Below is a small trained network, with its code and all its weights. Each question gives an input and a class and asks what happens when units are switched off, that is, made to give their printed mean instead of their output.

import numpy as np


def w(rows, s, z=0):
    codes = np.array(rows[::2]) - 128.0
    scale = np.full(codes.shape[1], s)
    scale[-1] = z or s
    return codes * scale


def norm(h):
    return h / np.sqrt((h * h).mean(-1, keepdims=True) + 1e-5)


def f(y):
    return np.maximum(y, 0)


def log_softmax(a):
    a = a - a.max(-1, keepdims=True)
    return a - np.log(np.exp(a).sum(-1, keepdims=True))


def net(x, mask):
    res = np.array(x, float).reshape(1, 6) / 4 @ E
    u = 0
    for l in range(4):
        y = f(norm(res) @ A[l][:, :-1].T + A[l][:, -1])
        res = res + np.where(mask[u : u + 7], y, B[l][:, -1]) @ B[l][:, :-1]
        u += 7
    return log_softmax(norm(res)[-1] @ U[:, :-1].T + U[:, -1])


A, B = {}, {}
E = w([
[106,37,166,228],'x0',
[170,50,126,98],'x1',
[72,51,96,1],'x2',
[190,178,4,72],'x3',
[117,82,11,119],'x4',
[80,192,168,165],'x5',
],0.0079)
A[0] = w([
[89,19,168,105,89],'0.n0',
[141,89,183,106,234],'0.n1',
[108,153,205,146,254],'0.n2',
[122,142,137,162,34],'0.n3',
[177,140,248,72,227],'0.n4',
[180,185,212,204,106],'0.n5',
[137,184,75,103,155],'0.n6',
],0.012,0.0021)
B[0] = w([
[190,130,164,76,222],'0.n0',
[124,146,160,83,200],'0.n1',
[100,180,132,228,232],'0.n2',
[90,88,137,117,151],'0.n3',
[69,254,180,133,247],'0.n4',
[79,172,69,166,255],'0.n5',
[119,111,24,61,211],'0.n6',
],0.0088,0.0063)
A[1] = w([
[174,252,190,73,253],'1.n0',
[218,231,158,194,143],'1.n1',
[168,50,110,178,2],'1.n2',
[106,142,94,127,66],'1.n3',
[135,71,38,227,157],'1.n4',
[79,105,110,201,212],'1.n5',
[65,104,201,220,37],'1.n6',
],0.011,0.0031)
B[1] = w([
[1,24,121,161,254],'1.n0',
[91,107,114,52,214],'1.n1',
[227,112,171,133,142],'1.n2',
[144,98,92,171,148],'1.n3',
[119,70,160,206,189],'1.n4',
[119,178,168,240,190],'1.n5',
[49,184,48,164,193],'1.n6',
],0.007,0.0085)
A[2] = w([
[100,101,88,202,47],'2.n0',
[152,160,198,201,159],'2.n1',
[203,207,231,107,85],'2.n2',
[97,1,172,129,131],'2.n3',
[98,138,10,125,147],'2.n4',
[157,158,87,89,73],'2.n5',
[112,142,73,80,3],'2.n6',
],0.0097,0.003)
B[2] = w([
[131,142,142,188,189],'2.n0',
[111,255,68,238,200],'2.n1',
[185,200,81,74,133],'2.n2',
[152,74,236,135,193],'2.n3',
[16,65,67,54,254],'2.n4',
[120,73,103,84,159],'2.n5',
[154,147,72,95,171],'2.n6',
],0.0077,0.006)
A[3] = w([
[228,191,34,130,95],'3.n0',
[152,220,208,84,205],'3.n1',
[185,80,154,103,29],'3.n2',
[158,87,243,16,250],'3.n3',
[115,58,167,2,62],'3.n4',
[16,96,96,196,119],'3.n5',
[87,53,166,95,174],'3.n6',
],0.0083,0.0021)
B[3] = w([
[99,143,96,93,143],'3.n0',
[70,216,90,253,159],'3.n1',
[146,104,186,69,144],'3.n2',
[101,206,195,129,196],'3.n3',
[89,173,138,121,206],'3.n4',
[104,142,203,113,254],'3.n5',
[73,89,205,211,189],'3.n6',
],0.0072,0.0071)
U = w([
[186,72,221,92,219],'0',
[137,105,21,44,125],'1',
[96,201,145,188,228],'2',
[250,104,140,165,3],'3',
],0.017,0.0048)

Each question gives the input, the list of numbers given to net, and the class t.
The units are the neurons (one row each of A and B). Each row of codes is followed by its name. A weight is (code - 128) times the scale printed after its matrix; where a second scale follows, it is the last column's (A, B and U).
mask holds one flag per neuron, layer by layer. A switched-off neuron (its flag False) gives its mean, the last column of its row in B, instead of its output. The means were averaged over made-up inputs and are rounded, as every weight is.
A unit's drop is (log p(t) with every unit on - log p(t) with that unit switched off) / (log p(t) with every unit on - log p(t) with every unit switched off).
The circuit of an input: a set's keep is (log p(t) with only the set's units on - log p(t) with every unit switched off) / (log p(t) with every unit on - log p(t) with every unit switched off). Starting from the 12 units with the biggest drops (on a tie, the unit counted first), units are removed one at a time, each time the one whose removal leaves the highest keep (on an exact tie, the one counted first), for as long as the keep stays at least 0.8.
circuit, biggest first: the units of the circuit, biggest drop first
top k neurons: the k neurons with the biggest drops, biggest first
top k neurons in layer l: the k neurons of layer l with the biggest drops, biggest first
drop of u: that unit's drop, to one decimal
input [4,3,-4,0,2,-3], class 3: circuit, biggest first -> 0.n4, 0.n2, 1.n2, 1.n0
input [8,3,6,-5,3,3], class 0: circuit, biggest first -> 0.n0, 2.n3
input [-4,5,1,-6,5,5], class 0: top 2 neurons -> 1.n0, 0.n0
input [5,6,1,6,5,-2], class 0: top 2 neurons -> 1.n4, 2.n3
input [-2,7,1,0,5,-2], class 0: top 3 neurons in layer 0 -> 0.n5, 0.n4, 0.n6
input [8,2,4,0,-2,0], class 0: top 2 neurons -> 0.n0, 2.n3
input [3,-7,8,2,3,1], class 1: top neuron -> 1.n0
input [8,3,-3,5,0,-4], class 3: top 2 neurons in layer 1 -> 1.n0, 1.n2
input [5,-2,5,-3,-3,-6], class 0: top 2 neurons in layer 0 -> 0.n0, 0.n5
input [5,6,1,7,0,5], class 0: drop of 0.n4 -> 0.2
input [2,3,-3,0,7,-4], class 0: drop of 2.n4 -> -0.1
input [6,7,2,0,-2,-1], class 0: drop of 0.n0 -> 0.2
input [7,6,-7,0,7,-5], class 3: drop of 1.n2 -> 0.1
